Below are the code and all the weights of a small trained network. Each question names an input and a class and asks about switching units off, where a switched-off unit gives its printed mean instead of its output.

import numpy as np


def w(rows, s, z=0):
    codes = np.array(rows[::2]) - 128.0
    scale = np.full(codes.shape[1], s)
    scale[-1] = z or s
    return codes * scale


def norm(h):
    return h / np.sqrt((h * h).mean(-1, keepdims=True) + 1e-5)


def f(y):
    return y / 2 * (1 + np.tanh(0.7978845608 * (y + 0.044715 * y**3)))


def log_softmax(a):
    a = a - a.max(-1, keepdims=True)
    return a - np.log(np.exp(a).sum(-1, keepdims=True))


def net(x, mask):
    res = np.array(x, float).reshape(1, 7) / 4 @ E
    u = 0
    for l in range(3):
        y = f(norm(res) @ A[l][:, :-1].T + A[l][:, -1])
        res = res + np.where(mask[u : u + 5], y, B[l][:, -1]) @ B[l][:, :-1]
        u += 5
    return log_softmax(norm(res)[-1] @ U[:, :-1].T + U[:, -1])


A, B = {}, {}
E = w([
[149,241,98,148,184,218],'x0',
[212,131,136,87,243,150],'x1',
[159,204,114,3,149,108],'x2',
[133,128,142,113,131,136],'x3',
[92,67,123,71,129,163],'x4',
[152,155,131,96,150,122],'x5',
[171,137,230,85,65,206],'x6',
],0.0061)
A[0] = w([
[57,8,141,56,136,195,168],'0.n1',
[140,189,28,6,53,129,220],'0.n2',
[1,181,57,132,177,39,89],'0.n3',
[160,97,143,102,48,8,6],'0.n4',
[88,241,57,149,82,225,55],'0.n5',
],0.006,0.0023)
B[0] = w([
[155,254,44,166,146,60,212],'0.n1',
[153,160,169,245,66,35,252],'0.n2',
[127,106,84,174,13,173,223],'0.n3',
[48,129,161,115,158,138,174],'0.n4',
[13,118,207,150,131,91,214],'0.n5',
],0.0073,0.0034)
A[1] = w([
[188,128,121,169,43,163,195],'1.n1',
[68,29,152,159,168,185,122],'1.n2',
[168,137,102,116,157,165,2],'1.n3',
[150,222,130,193,117,195,38],'1.n4',
[123,2,186,73,100,55,92],'1.n5',
],0.0089,0.0021)
B[1] = w([
[254,92,43,113,123,139,225],'1.n1',
[150,76,237,111,72,71,175],'1.n2',
[125,212,171,164,100,136,129],'1.n3',
[61,164,107,49,102,70,254],'1.n4',
[29,219,147,101,132,167,215],'1.n5',
],0.0087,0.0035)
A[2] = w([
[177,117,99,131,230,129,3],'2.n1',
[254,219,158,130,5,133,75],'2.n2',
[86,219,81,180,179,196,167],'2.n3',
[130,192,189,158,175,102,142],'2.n4',
[176,118,162,109,238,116,84],'2.n5',
],0.0074,0.0011)
B[2] = w([
[133,115,103,186,66,231,148],'2.n1',
[148,79,39,139,118,107,253],'2.n2',
[90,126,91,97,140,78,181],'2.n3',
[98,22,146,182,89,70,186],'2.n4',
[130,254,153,236,45,165,157],'2.n5',
],0.009,0.0051)
U = w([
[2,161,168,75,147,138,140],'0',
[160,109,113,156,118,120,236],'1',
[148,139,123,195,90,189,176],'2',
[146,93,49,116,183,118,165],'3',
[138,106,86,126,114,141,112],'4',
[204,68,120,159,118,103,2],'5',
[165,53,18,87,144,195,56],'6',
],0.0078,0.003)

Each question gives the input, the list of numbers given to net, and the class t.
The units are the neurons (one row each of A and B). Each row of codes is followed by its name. A weight is (code - 128) times the scale printed after its matrix; where a second scale follows, it is the last column's (A, B and U).
mask holds one flag per neuron, layer by layer. A switched-off neuron (its flag False) gives its mean, the last column of its row in B, instead of its output. The means were averaged over made-up inputs and are rounded, as every weight is.
A unit's drop is (log p(t) with every unit on - log p(t) with that unit switched off) / (log p(t) with every unit on - log p(t) with every unit switched off).
The circuit of an input: a set's keep is (log p(t) with only the set's units on - log p(t) with every unit switched off) / (log p(t) with every unit on - log p(t) with every unit switched off). Starting from the 12 units with the biggest drops (on a tie, the unit counted first), units are removed one at a time, each time the one whose removal leaves the highest keep (on an exact tie, the one counted first), for as long as the keep stays at least 0.8.
units of the circuit, in order: the units of the circuit, biggest drop first
most important unit: the unit with the biggest drop
k most important neurons: the k neurons with the biggest drops, biggest first
top k neurons in layer l: the k neurons of layer l with the biggest drops, biggest first
drop of u: that unit's drop, to one decimal
input [2,5,-6,-2,-3,6,8], class 6: units of the circuit, in order	(2.n2; 1.n1)
input [4,6,-3,-2,0,-1,7], class 6: units of the circuit, in order	(2.n2)
input [4,-3,0,4,1,3,7], class 6: units of the circuit, in order	(2.n2; 1.n1)
input [-4,-3,0,-7,3,-2,8], class 6: 4 most important neurons	(0.n1; 1.n1; 0.n5; 2.n2)
input [8,3,5,0,7,8,-5], class 0: units of the circuit, in order	(1.n1; 2.n2)
input [-6,-1,-3,6,-2,-2,-5], class 0: top 2 neurons in layer 0	(0.n2; 0.n4)
input [5,1,-6,-2,4,-1,7], class 6: 2 most important neurons	(1.n1; 2.n2)
input [6,2,-3,-2,6,5,-5], class 0: units of the circuit, in order	(1.n1; 2.n2)
input [-1,3,-4,2,-5,4,-6], class 6: units of the circuit, in order	(0.n3; 0.n5; 0.n2; 2.n5)
input [-4,8,8,3,-2,4,1], class 2: 2 most important neurons	(2.n5; 1.n4)
input [6,8,7,-6,8,2,-3], class 2: 3 most important neurons	(2.n5; 2.n1; 1.n5)
input [7,4,-3,-3,-4,-1,2], class 0: units of the circuit, in order	(1.n4; 0.n5)
input [1,0,-4,-2,-8,-3,6], class 3: 2 most important neurons	(2.n2; 1.n4)
input [-1,-4,-2,-2,-6,4,-7], class 6: most important neuron	(0.n3)
input [-8,-3,3,-8,6,8,-1], class 0: 4 most important neurons	(0.n4; 1.n5; 2.n2; 1.n1)
input [6,0,0,2,-2,-2,5], class 0: 2 most important neurons	(0.n5; 1.n4)
input [7,4,0,6,-4,2,6], class 0: top 3 neurons in layer 0	(0.n3; 0.n5; 0.n2)
input [-1,2,6,5,-1,-4,7], class 6: top 2 neurons in layer 1	(1.n1; 1.n2)
input [-8,1,-2,2,4,0,-6], class 0: top 2 neurons in layer 1	(1.n5; 1.n1)
input [1,-6,5,-6,0,6,8], class 6: most important unit	2.n2
input [-3,1,1,0,6,2,7], class 6: top 2 neurons in layer 0	(0.n1; 0.n5)
input [8,1,-2,-1,3,7,-3], class 0: top 2 neurons in layer 0	(0.n5; 0.n1)
input [-1,-1,-2,1,5,-4,4], class 3: top 2 neurons in layer 0	(0.n1; 0.n3)
input [8,-1,-4,-2,4,-5,-2], class 0: drop of 2.n2	0.1
